Below are the code and all the weights of a small trained network. Each question names an input and a target symbol and asks about switching units off, where a switched-off unit gives its printed mean instead of its output.

import numpy as np


def w(rows, s, z=0):
    codes = np.array(rows[::2]) - 128.0
    scale = np.full(codes.shape[1], s)
    scale[-1] = z or s
    return codes * scale


def f(y):
    return y / 2 * (1 + np.tanh(0.7978845608 * (y + 0.044715 * y**3)))


def softmax(a):
    e = np.exp(a - a.max(-1, keepdims=True))
    return e / e.sum(-1, keepdims=True)


def log_softmax(a):
    a = a - a.max(-1, keepdims=True)
    return a - np.log(np.exp(a).sum(-1, keepdims=True))


def net(x, mask):
    ids = ['αβδεημξπστψω'.index(c) for c in x.split()]
    T = len(ids)
    res = E[ids] + P[:T]
    u = 0
    for l in range(3):
        q, k, v = (res @ M[l].T for M in (Q, K, V))
        z = softmax(np.where(np.tri(T) > 0, q @ k.T / 2**0.5, -1e9)) @ v
        res = res + np.where(mask[u], z, O[l][:, -1]) @ O[l][:, :-1]
        u += 1
        y = f(res @ A[l][:, :-1].T + A[l][:, -1])
        res = res + np.where(mask[u : u + 4], y, B[l][:, -1]) @ B[l][:, :-1]
        u += 4
    return log_softmax(res[-1] @ U[:, :-1].T + U[:, -1])


Q, K, V, O, A, B = {}, {}, {}, {}, {}, {}
E = w([
[121,168,141,172,83,60,45,143,139,167,196],'α',
[144,153,130,140,142,133,109,194,148,126,118],'β',
[153,42,79,108,139,137,165,162,167,153,129],'δ',
[139,169,151,157,147,108,89,195,95,133,110],'ε',
[171,129,96,131,61,166,135,166,137,200,198],'η',
[115,95,180,117,147,180,145,171,53,115,88],'μ',
[95,97,206,97,178,200,135,240,103,218,119],'ξ',
[126,196,104,151,116,137,153,128,147,129,217],'π',
[171,254,104,118,91,135,215,135,165,173,174],'σ',
[150,94,171,76,80,204,201,112,168,80,53],'τ',
[116,158,52,180,172,109,136,51,82,94,193],'ψ',
[146,162,162,92,98,84,69,67,129,75,67],'ω',
],0.021)
P = w([
[117,111,106,134,137,166,129,159,173,132,132],'0',
[147,132,156,95,119,135,202,116,75,159,197],'1',
[107,137,116,136,108,151,115,151,172,125,146],'2',
[150,141,175,90,147,105,200,120,65,164,162],'3',
[114,116,110,169,113,175,102,128,170,128,139],'4',
[151,128,149,108,143,108,194,68,94,159,115],'5',
[94,141,115,110,89,142,85,118,161,120,116],'6',
[127,175,192,126,169,96,181,82,67,177,99],'7',
[91,111,131,115,86,90,70,126,173,130,114],'8',
[152,91,121,150,179,95,131,2,134,191,81],'9',
[95,109,130,152,110,158,92,149,162,143,149],'10',
],0.013)
Q[0] = w([
[19,113,121,198,40,140,69,196,187,119,85],'L0H0',
[244,122,160,87,91,3,82,144,97,199,44],'L0H0',
],0.0057)
K[0] = w([
[140,84,125,138,86,194,62,254,129,126,166],'L0H0',
[159,174,87,85,69,43,153,117,113,198,28],'L0H0',
],0.0062)
V[0] = w([
[131,194,159,123,177,145,166,9,146,170,103],'L0H0',
[190,86,107,113,16,57,152,254,117,157,66],'L0H0',
],0.0043)
O[0] = w([
[120,171,175,103,225,85,167,6,128,121,131,254],'L0H0',
[100,145,136,107,164,187,128,75,93,164,97,22],'L0H0',
],0.018,0.00087)
A[0] = w([
[121,99,99,129,105,166,57,174,255,101,175,107],'L0N0',
[167,163,127,155,126,100,122,99,185,198,185,251],'L0N1',
[68,125,166,166,88,76,11,116,53,15,99,62],'L0N2',
[31,138,184,149,99,119,67,212,153,88,65,194],'L0N3',
],0.007,0.0013)
B[0] = w([
[80,168,82,14,93,127,22,154,87,139,122,225],'L0N0',
[118,155,117,93,132,150,248,183,132,167,94,254],'L0N1',
[124,114,141,191,141,254,103,87,72,201,181,203],'L0N2',
[88,111,126,249,134,186,122,77,153,60,58,230],'L0N3',
],0.009,0.0057)
Q[1] = w([
[221,91,128,120,140,60,125,133,89,168,64],'L1H0',
[140,44,65,183,143,53,84,79,252,121,51],'L1H0',
],0.0046)
K[1] = w([
[127,117,148,127,57,3,228,108,73,65,80],'L1H0',
[108,108,169,169,219,151,120,207,158,207,122],'L1H0',
],0.0039)
V[1] = w([
[135,118,144,168,102,79,147,167,71,171,108],'L1H0',
[163,134,221,47,43,133,106,132,255,56,85],'L1H0',
],0.0069)
O[1] = w([
[102,135,84,87,189,250,187,47,45,161,50,97],'L1H0',
[123,66,96,116,71,100,144,43,130,138,68,3],'L1H0',
],0.013,0.0034)
A[1] = w([
[52,180,128,161,91,150,116,141,207,220,92,5],'L1N0',
[128,153,175,72,77,91,139,170,132,134,115,79],'L1N1',
[87,166,42,190,184,122,71,120,218,67,124,208],'L1N2',
[129,46,132,44,143,151,2,116,102,125,156,81],'L1N3',
],0.0064,0.0026)
B[1] = w([
[195,104,121,73,254,143,75,155,129,168,64,254],'L1N0',
[205,173,129,130,184,175,114,130,154,77,177,174],'L1N1',
[111,177,122,120,81,9,184,114,106,177,86,242],'L1N2',
[82,121,175,48,116,184,229,16,162,171,94,197],'L1N3',
],0.0094,0.0058)
Q[2] = w([
[86,172,3,96,51,175,27,140,200,101,145],'L2H0',
[109,156,124,125,182,142,166,112,103,159,86],'L2H0',
],0.0046)
K[2] = w([
[164,127,34,56,61,127,72,229,186,120,138],'L2H0',
[165,33,115,187,233,109,101,125,164,253,107],'L2H0',
],0.0051)
V[2] = w([
[127,61,158,116,189,74,193,254,206,192,85],'L2H0',
[83,78,118,132,70,90,202,159,16,90,133],'L2H0',
],0.0045)
O[2] = w([
[56,117,133,144,108,132,189,225,254,158,47,222],'L2H0',
[89,110,33,164,228,89,97,33,226,213,74,2],'L2H0',
],0.01,0.0041)
A[2] = w([
[84,107,126,223,132,98,120,160,138,134,41,64],'L2N0',
[64,46,127,166,84,152,107,139,171,33,135,193],'L2N1',
[115,96,117,154,175,73,157,104,144,2,138,1],'L2N2',
[156,101,185,108,82,229,132,104,176,90,105,125],'L2N3',
],0.0075,0.004)
B[2] = w([
[180,105,179,132,73,103,113,187,50,106,179,217],'L2N0',
[94,117,68,80,127,255,147,18,132,24,169,172],'L2N1',
[220,117,116,70,142,222,120,223,132,112,81,148],'L2N2',
[168,106,181,147,110,112,150,95,159,131,180,254],'L2N3',
],0.0096,0.0084)
U = w([
[106,140,158,102,82,102,165,118,111,85,50,50],'α',
[120,143,109,76,137,127,88,151,145,45,134,141],'β',
[111,140,138,118,139,164,126,103,182,69,102,144],'δ',
[119,114,98,178,135,199,144,121,91,102,130,158],'ε',
[197,118,125,201,89,150,169,142,67,159,98,8],'η',
[77,127,99,111,175,197,117,103,96,164,73,249],'μ',
[135,67,186,157,161,157,164,144,131,136,92,59],'ξ',
[46,109,142,167,115,93,185,120,118,136,170,254],'π',
[1,119,190,53,154,114,199,96,122,124,133,53],'σ',
[155,104,201,203,96,94,175,63,160,165,84,186],'τ',
[205,123,162,178,231,158,113,140,224,92,109,172],'ψ',
[196,83,142,55,143,114,139,123,59,113,185,31],'ω',
],0.0076,0.0058)

Each question gives the input, a string of symbols that net reads in full, and the target symbol t.
The units are the heads (2 rows each of Q, K, V and O) and the neurons (one row each of A and B). Each row of codes is followed by its name. A weight is (code - 128) times the scale printed after its matrix; where a second scale follows, it is the last column's (O, A, B and U).
mask holds one flag per unit, layer by layer, with each layer's heads first. A switched-off unit (its flag False) gives its mean, the last column of its rows in O or B, instead of its output. The means were averaged over made-up inputs and are rounded, as every weight is.
A unit's drop is (log p(t) with every unit on - log p(t) with that unit switched off) / (log p(t) with every unit on - log p(t) with every unit switched off).
The circuit of an input: a set's keep is (log p(t) with only the set's units on - log p(t) with every unit switched off) / (log p(t) with every unit on - log p(t) with every unit switched off). Starting from the 12 units with the biggest drops (on a tie, the unit counted first), units are removed one at a time, each time the one whose removal leaves the highest keep (on an exact tie, the one counted first), for as long as the keep stays at least 0.8.
units of the circuit, in order: the units of the circuit, biggest drop first
unit that matters most: the unit with the biggest drop
top k neurons: the k neurons with the biggest drops, biggest first
k most important neurons of layer l: the k neurons of layer l with the biggest drops, biggest first
input μ ε α α ε δ ξ ω ψ α, target ω: unit that matters most	L2H0
input ε δ μ τ, target τ: units of the circuit, in order	L1H0; L2N3
input μ ε ω, target τ: units of the circuit, in order	L0N2; L0N1; L1N3; L2N3
input ω η μ ξ δ α σ τ, target τ: 2 most important neurons of layer 2	L2N3; L2N1
input σ μ ψ β, target ψ: 2 most important neurons of layer 0	L0N0; L0N3
input μ μ δ τ β μ ω μ, target ω: top 2 neurons	L1N3; L0N2
input ψ μ ω τ, target ω: top 3 neurons	L0N2; L0N3; L1N3
input ε π τ μ ψ η α ξ β ψ, target ψ: top 2 neurons	L2N2; L0N1
input π α ψ μ ε σ, target σ: units of the circuit, in order	L0H0; L0N1
input τ ω μ μ α μ ξ ω ω ξ, target ω: top 2 neurons	L0N2; L0N3
input β π τ β, target τ: units of the circuit, in order	L1H0; L0N0
input η ψ ψ ψ ξ ψ μ η, target ψ: units of the circuit, in order	L1H0; L1N2
input α σ ω ω ξ μ, target ω: units of the circuit, in order	L0N2; L2H0; L0N1
input μ τ σ ω β π ξ, target ξ: units of the circuit, in order	L1N0; L0N3; L2H0
input β ω μ β ω π η σ, target σ: units of the circuit, in order	L0H0
input τ η ε β η τ δ μ ξ, target ξ: top 4 neurons	L1N0; L0N3; L2N0; L2N3
input ξ ξ α β α α μ μ, target μ: units of the circuit, in order	L1H0; L2H0
input ψ ω ξ τ δ σ ξ ω π τ, target ω: units of the circuit, in order	L2H0; L0H0; L0N2
input σ ξ μ τ σ η μ ψ μ ξ, target ψ: units of the circuit, in order	L0H0; L1H0; L1N2
input ω ε β δ α α τ σ, target τ: units of the circuit, in order	L1H0
input π δ μ σ π ω ξ ψ, target ω: units of the circuit, in order	L0H0; L2H0
input ω ω ξ ψ ξ η α ψ ω π ε, target η: top 2 neurons	L1N2; L0N3
input β ψ ξ τ, target ψ: top 2 neurons	L2N2; L1N1
input α μ τ ψ ω ψ, target ω: 3 most important neurons of layer 1	L1N3; L1N0; L1N2
input π σ σ ξ ψ π, target ψ: 3 most important neurons of layer 1	L1N2; L1N1; L1N3
input β μ ξ ε τ ψ, target ψ: 2 most important neurons of layer 0	L0N0; L0N1
